Here is a tiny trained network, its code and every weight. The questions are about switching its units off for an input and a target symbol, where a switched-off unit gives its printed mean instead of its output.

import numpy as np


def w(rows, s, z=0):
    codes = np.array(rows[::2]) - 128.0
    scale = np.full(codes.shape[1], s)
    scale[-1] = z or s
    return codes * scale


def norm(h):
    return h / np.sqrt((h * h).mean(-1, keepdims=True) + 1e-5)


def f(y):
    return y / 2 * (1 + np.tanh(0.7978845608 * (y + 0.044715 * y**3)))


def softmax(a):
    e = np.exp(a - a.max(-1, keepdims=True))
    return e / e.sum(-1, keepdims=True)


def log_softmax(a):
    a = a - a.max(-1, keepdims=True)
    return a - np.log(np.exp(a).sum(-1, keepdims=True))


def net(x, mask):
    ids = ['ΘΞΣΩαβζμπτ'.index(c) for c in x.split()]
    T = len(ids)
    res = E[ids] + P[:T]
    r = norm(res)
    for j in range(2):
        rows = slice(2 * j, 2 * j + 2)
        q, k, v = (r @ M[0][rows].T for M in (Q, K, V))
        z = softmax(np.where(np.tri(T) > 0, q @ k.T / 2**0.5, -1e9)) @ v
        o = O[0][rows]
        res = res + np.where(mask[j], z, o[:, -1]) @ o[:, :-1]
    y = f(norm(res) @ A[0][:, :-1].T + A[0][:, -1])
    res = res + np.where(mask[2:14], y, B[0][:, -1]) @ B[0][:, :-1]
    return log_softmax(norm(res)[-1] @ U[:, :-1].T + U[:, -1])


Q, K, V, O, A, B = {}, {}, {}, {}, {}, {}
E = w([
[93,120,94,182],'Θ',
[98,149,139,151],'Ξ',
[129,114,132,130],'Σ',
[105,142,165,108],'Ω',
[122,129,125,147],'α',
[136,99,82,153],'β',
[23,138,144,254],'ζ',
[125,94,119,119],'μ',
[130,143,145,120],'π',
[99,100,94,134],'τ',
],0.01)
P = w([
[212,68,137,243],'0',
[174,112,52,118],'1',
[54,11,44,215],'2',
[133,180,102,143],'3',
[216,65,107,52],'4',
[36,3,59,199],'5',
[111,173,108,129],'6',
],0.0035)
Q[0] = w([
[156,190,63,47],'h1',
[34,64,175,80],'h1',
[99,199,71,110],'h2',
[109,51,175,252],'h2',
],0.014)
K[0] = w([
[213,180,123,140],'h1',
[136,38,193,115],'h1',
[73,170,88,102],'h2',
[179,91,165,248],'h2',
],0.017)
V[0] = w([
[183,98,127,132],'h1',
[133,216,72,171],'h1',
[94,56,49,118],'h2',
[1,98,141,200],'h2',
],0.0085)
O[0] = w([
[162,133,183,91,206],'h1',
[1,150,160,66,171],'h1',
[121,111,60,7,253],'h2',
[239,205,27,148,250],'h2',
],0.0052,0.0024)
A[0] = w([
[116,108,68,119,111],'n1',
[103,156,112,202,211],'n2',
[84,39,145,157,59],'n3',
[187,184,129,133,176],'n4',
[155,198,213,113,101],'n5',
[58,83,108,143,65],'n6',
[102,132,157,142,106],'n7',
[96,55,124,112,127],'n8',
[188,160,172,1,111],'n9',
[132,194,170,34,3],'n10',
[124,139,205,228,58],'n11',
[144,118,162,76,125],'n12',
],0.011,0.002)
B[0] = w([
[140,88,184,65,255],'n1',
[89,64,168,126,241],'n2',
[83,215,123,177,195],'n3',
[131,182,153,180,181],'n4',
[222,123,247,81,136],'n5',
[208,156,121,134,191],'n6',
[170,104,124,143,114],'n7',
[90,160,170,128,220],'n8',
[141,74,161,223,240],'n9',
[176,198,79,171,166],'n10',
[120,149,69,61,197],'n11',
[115,76,112,153,155],'n12',
],0.014,0.0032)
U = w([
[187,60,48,59,81],'Θ',
[179,20,159,212,48],'Ξ',
[35,210,255,168,102],'Σ',
[31,81,16,139,35],'Ω',
[75,2,183,131,193],'α',
[205,159,211,46,126],'β',
[247,182,50,213,153],'ζ',
[114,143,212,15,112],'μ',
[67,227,42,78,251],'π',
[143,77,104,26,122],'τ',
],0.0079,0.0027)

Each question gives the input, a string of symbols that net reads in full, and the target symbol t.
The units are the heads (2 rows each of Q, K, V and O) and the neurons (one row each of A and B). Each row of codes is followed by its name. A weight is (code - 128) times the scale printed after its matrix; where a second scale follows, it is the last column's (O, A, B and U).
mask holds one flag per unit, heads first, then neurons. A switched-off unit (its flag False) gives its mean, the last column of its rows in O or B, instead of its output. The means were averaged over made-up inputs and are rounded, as every weight is.
A unit's drop is (log p(t) with every unit on - log p(t) with that unit switched off) / (log p(t) with every unit on - log p(t) with every unit switched off).
The circuit of an input: a set's keep is (log p(t) with only the set's units on - log p(t) with every unit switched off) / (log p(t) with every unit on - log p(t) with every unit switched off). Starting from the 12 units with the biggest drops (on a tie, the unit counted first), units are removed one at a time, each time the one whose removal leaves the highest keep (on an exact tie, the one counted first), for as long as the keep stays at least 0.8.
units of the circuit, in order: the units of the circuit, biggest drop first
most important unit: the unit with the biggest drop
top k neurons: the k neurons with the biggest drops, biggest first
heads that matter: for each layer, one digit per head in row order, 1 if its drop is at least 0.15 and else 0, layers parted by /
input α Σ Σ α ζ, target Ω: heads that matter	00
input μ β α, target μ: most important unit	n1
input π Σ Θ, target π: units of the circuit, in order	(h2, n11, n9)
input μ μ Σ Σ μ α, target μ: heads that matter	01
input Σ μ α Ξ Ξ, target π: top 2 neurons	(n11, n1)
input π α Θ μ Σ π, target π: units of the circuit, in order	(h2, n11)
input Σ Σ α, target Σ: heads that matter	01
input Θ Θ μ, target Θ: heads that matter	11
input ζ Σ Ω μ Ξ μ, target ζ: heads that matter	11
input μ Σ ζ π Σ Ω, target μ: top 3 neurons	(n1, n9, n8)
input π β Ξ, target π: top 2 neurons	(n11, n3)
input Ω Σ π, target Ω: units of the circuit, in order	(h2, n11, n2, n1)
input Ω π α α α Ω, target Ω: heads that matter	11
input μ μ α μ Ω, target Ξ: heads that matter	10
input Ω π Σ, target Ω: heads that matter	01
input Σ π Σ α Σ, target Σ: most important unit	h2
input Σ Σ Θ, target Σ: top 2 neurons	(n3, n6)
input Σ β β, target Σ: units of the circuit, in order	(n3, h2, n8)
input μ Ω Σ, target μ: units of the circuit, in order	(n1, n9)
input α μ Ω α, target π: most important unit	h1
